Each row has two labels, one from each of two sets.
[.12,-.04,.06,.01,-.04,.06,.14,.13,-.19,-.02,.03,-.08,.37,-.18,.11,.19,-.07,.20,.03,.10,-.08,.00,.03,.01,-.07,.27,.02,-.04,-.11]
D/Sm
[-.18,.18,-.02,.04,.07,.18,.07,.12,.00,.04,.12,-.07,.17,.02,.12,.01,.06,.04,.33,.27,.26,-.20,-.03,-.06,.41,-.06,.06,-.07,.06]
K/Cl
[.11,.04,.10,-.16,.00,.19,.19,.23,-.11,-.02,.08,-.07,.50,-.35,.06,.22,.01,.09,.14,.32,.18,-.07,.12,.03,.24,.04,.10,-.08,-.13]
D/ZB
[.02,-.03,.09,-.15,-.07,.18,.12,-.01,-.18,.06,-.03,-.07,.25,-.27,-.04,.16,.02,.39,-.16,.11,.24,.30,-.02,-.03,.29,.19,.11,-.16,-.01]
D/TB
[.02,-.09,.08,-.10,.02,.03,.19,.08,-.17,.29,.11,-.01,.29,-.02,.07,.15,-.08,.16,-.01,.16,.00,-.21,-.03,.18,.03,.03,.09,.00,-.03]
D/Sm
[.06,-.02,-.11,-.18,-.10,.07,.10,.23,-.06,.15,.09,-.17,-.16,.09,.17,.17,-.03,.16,-.20,.30,.08,.18,-.07,-.05,-.02,.01,-.08,.14,-.01]
D/Sm
[.02,.20,.01,-.04,.05,.07,-.02,.10,-.24,.07,.04,-.20,.16,-.24,.04,.09,.01,.23,.04,.02,-.13,.45,-.08,-.06,-.46,.24,-.02,.10,.02]
D/TB
[-.08,-.02,-.01,-.06,-.05,.15,.20,.05,-.14,.04,.10,-.10,.23,-.29,.12,.00,.00,.27,-.10,.04,.00,.26,-.03,.00,.02,.09,.12,-.14,-.06]
D/TB
[.00,.03,.09,-.17,-.03,.13,.12,.08,-.21,.02,.08,-.06,.36,-.25,.00,.18,.01,.27,-.01,.13,.21,.22,.08,-.01,.02,.10,.13,.04,-.04]
D/TB
[.16,-.01,.09,-.20,-.03,.17,.12,.11,-.27,.05,.13,-.09,.27,-.35,.07,.26,-.01,.23,-.08,.27,-.06,.13,.03,-.02,-.18,.04,-.04,-.07,-.03]
D/ZB
[.29,.08,.12,-.06,-.06,.10,.04,.14,-.14,-.14,.05,-.10,.48,-.23,-.06,.17,-.14,.01,.14,.13,.00,.02,.07,.00,-.13,.30,-.10,-.03,.04]
D/Cl
[.28,.02,.06,-.18,-.05,-.01,.13,.13,-.32,-.31,-.03,-.04,.29,-.32,-.05,.19,-.01,.11,-.13,.15,-.04,.26,.12,.00,-.48,.12,-.03,-.06,.02]
D/ZB
[.02,.04,.06,-.13,.02,.16,.18,.05,-.26,.30,.08,-.04,.19,-.31,.04,.15,.00,.14,.03,.25,.17,.16,-.08,.05,.10,-.15,.12,-.14,-.08]
D/ZB
[.02,-.02,.16,.16,-.05,.10,.09,.22,-.06,.16,.08,-.03,.35,-.46,.00,.03,-.05,-.07,.04,.21,-.29,-.11,.04,-.02,.08,.16,-.20,-.16,.06]
D/Cl
[-.09,.07,.12,.02,-.06,.21,.05,.18,-.12,.02,.03,-.08,.30,-.37,.05,.10,-.07,.31,.04,.09,.20,.19,-.04,-.07,.13,.24,-.06,-.06,.05]
D/TB
[-.29,.06,.11,.03,-.06,.38,.18,.15,-.09,-.11,.22,-.02,.15,-.53,.13,.11,.01,.14,.12,.38,.25,.11,.04,.05,.57,-.03,.12,-.18,-.04]
K/ZB
[-.86,.06,.10,-.04,-.05,.07,.10,.04,-.10,-.01,.12,-.04,.15,-.13,.03,.11,-.05,.42,-.09,.00,-.15,.32,-.10,-.03,-.07,.16,.08,.00,-.09]
D/TB
[.09,-.16,.14,-.28,-.10,.17,.13,.02,-.26,.05,.00,-.02,.19,-.24,-.12,.13,-.06,.17,-.20,.26,.09,.29,.07,-.01,-.03,-.05,-.03,-.26,.06]
D/ZB
[.01,.02,-.03,-.03,.02,.16,.10,.13,-.11,.17,.01,-.04,-.01,-.35,.02,.06,-.04,-.11,.07,.42,-.01,.12,.08,-.01,.16,-.21,-.01,-.02,.00]
D/ZB
[.12,.08,.13,-.08,.01,.08,.08,.12,-.10,.02,.03,-.16,.39,-.17,-.03,.11,-.02,.03,.10,.13,.13,-.06,.03,-.05,-.01,.14,-.06,-.13,.01]
D/Cl
[-.07,.03,.00,-.15,.04,.03,.06,-.16,-.12,-.01,.03,-.05,-.05,.02,-.01,.09,.12,.43,-.12,-.16,.28,.49,-.16,.00,.00,.11,.24,.01,.02]
D/TB
[.09,-.05,.02,-.10,-.06,.06,.14,.14,-.17,.12,-.09,.13,.07,-.25,.03,.08,-.01,.00,-.19,.15,.02,.19,-.09,.06,-.04,.01,-.10,-.09,.00]
D/ZB
[.00,.02,.13,-.10,-.01,.22,.17,.00,-.23,.07,.03,.00,.31,-.32,-.10,.18,.01,.33,.00,.16,-.02,.27,-.09,-.02,.06,.04,.05,-.21,-.04]
D/ZB
[.14,.02,.16,-.11,-.09,.20,.08,.13,-.12,-.06,.05,.01,.48,-.26,.04,.27,-.04,.14,.04,.24,.32,-.09,.19,-.03,.46,.21,.05,-.04,.01]
D/Cl
